Below is a small trained network, with its code and all its weights. Each question gives an input and a class and asks what happens when units are switched off, that is, made to give their printed mean instead of their output.

import numpy as np


def w(rows, s, z=0):
    codes = np.array(rows[::2]) - 128.0
    scale = np.full(codes.shape[1], s)
    scale[-1] = z or s
    return codes * scale


def f(y):
    return np.maximum(y, 0)


def log_softmax(a):
    a = a - a.max(-1, keepdims=True)
    return a - np.log(np.exp(a).sum(-1, keepdims=True))


def net(x, mask):
    res = np.array(x, float).reshape(1, 4) / 4 @ E
    y = f(res @ A[0][:, :-1].T + A[0][:, -1])
    res = res + np.where(mask, y, B[0][:, -1]) @ B[0][:, :-1]
    return log_softmax(res[-1] @ U[:, :-1].T + U[:, -1])


A, B = {}, {}
E = w([
[156,255,68,105],'x0',
[152,166,218,195],'x1',
[243,81,126,123],'x2',
[128,137,199,34],'x3',
],0.0088)
A[0] = w([
[220,106,148,98,129],'n1',
[136,163,159,211,101],'n2',
[177,118,116,161,114],'n3',
[58,157,141,170,97],'n4',
[214,115,125,124,102],'n5',
[166,199,93,115,96],'n6',
[170,191,116,73,109],'n7',
[128,155,193,168,104],'n8',
[134,193,118,108,90],'n9',
[184,113,110,115,100],'n10',
[113,115,58,234,98],'n11',
[116,111,118,66,117],'n12',
[126,108,98,99,201],'n13',
[153,197,246,189,100],'n14',
[58,157,169,88,104],'n15',
[109,88,148,163,87],'n16',
[136,186,90,151,98],'n17',
[131,157,226,12,89],'n18',
[104,77,122,135,111],'n19',
[123,113,102,103,97],'n20',
[12,158,122,154,97],'n21',
[144,147,176,173,161],'n22',
[156,175,112,133,90],'n23',
[134,143,123,122,105],'n24',
[77,139,142,113,106],'n25',
[137,155,136,128,254],'n26',
[109,81,124,168,96],'n27',
[90,136,129,131,200],'n28',
[220,98,124,127,93],'n29',
[76,146,138,129,84],'n30',
[145,156,113,130,100],'n31',
[110,77,149,125,86],'n32',
[79,70,6,41,81],'n33',
[137,179,123,129,116],'n34',
[136,149,190,55,141],'n35',
[101,76,139,155,148],'n36',
[87,52,197,123,93],'n37',
[117,74,161,125,98],'n38',
[163,127,187,38,99],'n39',
[136,156,131,106,106],'n40',
[127,88,121,122,102],'n41',
[151,113,54,240,121],'n42',
[157,190,101,130,123],'n43',
[132,129,143,156,136],'n44',
[105,53,150,152,122],'n45',
],0.014,0.0089)
B[0] = w([
[122,68,148,174,224],'n1',
[172,131,75,127,196],'n2',
[117,119,121,164,172],'n3',
[130,102,129,193,186],'n4',
[138,92,143,187,196],'n5',
[139,178,173,133,209],'n6',
[145,169,177,142,214],'n7',
[175,126,88,128,188],'n8',
[142,173,159,149,183],'n9',
[140,102,137,172,172],'n10',
[48,168,63,136,216],'n11',
[131,141,91,118,174],'n12',
[148,76,138,50,204],'n13',
[220,126,55,114,245],'n14',
[121,105,127,200,191],'n15',
[137,166,139,146,166],'n16',
[127,170,160,135,190],'n17',
[49,172,54,141,246],'n18',
[138,156,153,118,166],'n19',
[156,134,111,136,146],'n20',
[127,88,143,223,212],'n21',
[158,99,119,88,208],'n22',
[134,160,151,134,171],'n23',
[130,140,133,137,137],'n24',
[132,111,131,173,162],'n25',
[101,63,210,2,255],'n26',
[127,173,142,142,168],'n27',
[111,64,173,80,200],'n28',
[140,92,147,198,201],'n29',
[139,118,135,181,156],'n30',
[131,151,140,135,154],'n31',
[135,164,156,137,165],'n32',
[237,133,43,139,228],'n33',
[134,153,159,120,177],'n34',
[71,135,93,109,221],'n35',
[120,147,173,99,196],'n36',
[141,190,180,129,218],'n37',
[138,159,167,126,178],'n38',
[71,156,76,156,217],'n39',
[126,152,139,137,153],'n40',
[148,142,143,132,151],'n41',
[37,145,73,121,235],'n42',
[132,163,174,117,205],'n43',
[138,127,120,113,159],'n44',
[132,166,179,104,205],'n45',
],0.045,0.0093)
U = w([
[136,255,213,123,110],'0',
[15,190,50,131,160],'1',
[239,160,48,106,103],'2',
[106,71,177,252,111],'3',
[89,81,180,24,254],'4',
[113,135,144,112,57],'5',
],0.0098,0.0074)

Each question gives the input, the list of numbers given to net, and the class t.
The units are the neurons (one row each of A and B). Each row of codes is followed by its name. A weight is (code - 128) times the scale printed after its matrix; where a second scale follows, it is the last column's (A, B and U).
mask holds one flag per neuron, in row order. A switched-off neuron (its flag False) gives its mean, the last column of its row in B, instead of its output. The means were averaged over made-up inputs and are rounded, as every weight is.
A unit's drop is (log p(t) with every unit on - log p(t) with that unit switched off) / (log p(t) with every unit on - log p(t) with every unit switched off).
The circuit of an input: a set's keep is (log p(t) with only the set's units on - log p(t) with every unit switched off) / (log p(t) with every unit on - log p(t) with every unit switched off). Starting from the 12 units with the biggest drops (on a tie, the unit counted first), units are removed one at a time, each time the one whose removal leaves the highest keep (on an exact tie, the one counted first), for as long as the keep stays at least 0.8.
circuit, biggest first: the units of the circuit, biggest drop first
most important unit: the unit with the biggest drop
k most important neurons: the k neurons with the biggest drops, biggest first
drop of u: that unit's drop, to one decimal
input [-5,7,-1,-1], class 2: circuit, biggest first : [n14]
input [-6,-6,-1,-5], class 0: 3 most important neurons : [n14; n45; n36]
input [-8,-5,-8,0], class 0: 3 most important neurons : [n37; n45; n36]
input [-8,-3,8,-4], class 0: 2 most important neurons : [n45; n37]
input [-5,4,-2,-6], class 1: 2 most important neurons : [n11; n42]
input [1,5,6,-3], class 3: 3 most important neurons : [n33; n29; n1]
input [-3,6,-4,6], class 1: 4 most important neurons : [n18; n33; n35; n39]
input [-2,2,-6,-7], class 1: 2 most important neurons : [n11; n42]
input [-2,7,8,-5], class 3: 2 most important neurons : [n29; n1]
input [-5,-3,-6,-4], class 3: 3 most important neurons : [n21; n4; n6]
input [5,-8,-3,8], class 1: 2 most important neurons : [n18; n14]
input [-1,0,5,-5], class 1: 2 most important neurons : [n42; n11]
input [1,6,6,-5], class 2: 4 most important neurons : [n14; n2; n21; n18]
input [-2,-5,6,-8], class 1: circuit, biggest first : [n42]
input [-6,1,-5,-7], class 1: 2 most important neurons : [n11; n42]
input [7,-3,8,7], class 3: 4 most important neurons : [n1; n5; n29; n10]
input [2,6,-7,-5], class 3: 3 most important neurons : [n21; n4; n33]
input [-6,6,-2,-8], class 1: drop of n11 : 2.0
input [3,6,-6,-3], class 2: drop of n26 : 0.0
input [-1,3,0,-2], class 4: drop of n33 : 0.6
input [-4,3,6,3], class 3: drop of n1 : 0.1
input [-2,-4,7,-5], class 3: most important unit : n29
